X =
|   67 | -545 |  -96 |  -53 |  -95 |  -76 |  -42 |  439 |  -47 |   85 |  251 |  237 |  135 |
|  -95 | -346 |    1 | -122 | -118 | -131 |   25 | -278 | -321 |  252 | -192 |  166 |   35 |
| -104 | -421 |   81 |  -52 | -121 |  382 |    4 | -280 |   22 | -208 | -168 |  -20 |   34 |
|  -21 | -359 |  317 |   60 |  152 |  142 |  -10 | -142 | -311 |  152 | -316 |  163 |   15 |
Rows and columns are counted from 0.
(0, 0)	67
(0, 11)	237
(1, 0)	-95
(0, 6)	-42
(3, 2)	317
(1, 8)	-321
(3, 1)	-359
(3, 4)	152
(0, 1)	-545
(2, 10)	-168
(1, 9)	252
(0, 2)	-96
(3, 3)	60
(2, 7)	-280
(1, 1)	-346
(0, 9)	85
(1, 4)	-118
(2, 8)	22
(1, 2)	1
(2, 5)	382
(3, 8)	-311
(2, 12)	34
(2, 1)	-421
(2, 6)	4
(2, 3)	-52
(2, 11)	-20
(2, 0)	-104
(0, 8)	-47
(1, 6)	25
(3, 9)	152

m =
[[  3.5   5.8  -6.7  -5.5]
 [ 15.3   3.1  -1.0   6.9]
 [ 11.9   2.6   7.6  26.0]
 [  0.6  -7.3  22.9 -10.8]
 [ -9.2  21.2   9.7   2.9]
 [  2.4  10.1   0.9 -18.5]
 [ -2.4  -7.3  -8.2   3.4]
 [  3.7  -6.2  -7.9  -0.1]
 [ 13.5  -0.4  -6.7  -6.9]
 [-11.9   1.1  16.0  11.7]
 [ -2.9 -10.6  -3.2  -1.4]
 [-17.9   9.1   1.5   5.5]]
Indices start at 0.
row 0 col 0 = 3.5
row 4 col 2 = 9.7
row 11 col 2 = 1.5
row 10 col 2 = -3.2
row 7 col 0 = 3.7
row 11 col 0 = -17.9
row 2 col 3 = 26.0
row 1 col 0 = 15.3
row 6 col 1 = -7.3
row 3 col 3 = -10.8
row 4 col 1 = 21.2
row 7 col 1 = -6.2
row 8 col 1 = -0.4
row 10 col 0 = -2.9
row 0 col 2 = -6.7
row 5 col 3 = -18.5
row 1 col 2 = -1.0
row 1 col 1 = 3.1
row 8 col 3 = -6.9
row 9 col 0 = -11.9
row 3 col 1 = -7.3
row 2 col 1 = 2.6
row 6 col 2 = -8.2
row 4 col 3 = 2.9
row 8 col 2 = -6.7
row 6 col 0 = -2.4
row 1 col 3 = 6.9

M =
|   61 |  -62 |   85 |   55 |
| -156 |  233 |  143 | -508 |
| -548 | -264 |  -51 |  270 |
|   73 |  142 |  219 | -244 |
M[-4,-4] = 61
M[0] = [61, -62, 85, 55]
M[-3] = [-156, 233, 143, -508]
M[-2,-3] = -264
M[1,-2] = 143
M[3,-3] = 142
M[:, -1] = [55, -508, 270, -244]
M[:, -3] = [-62, 233, -264, 142]
M[:, -2] = [85, 143, -51, 219]
M[2,3] = 270
M[-2,2] = -51
M[-4,-3] = -62
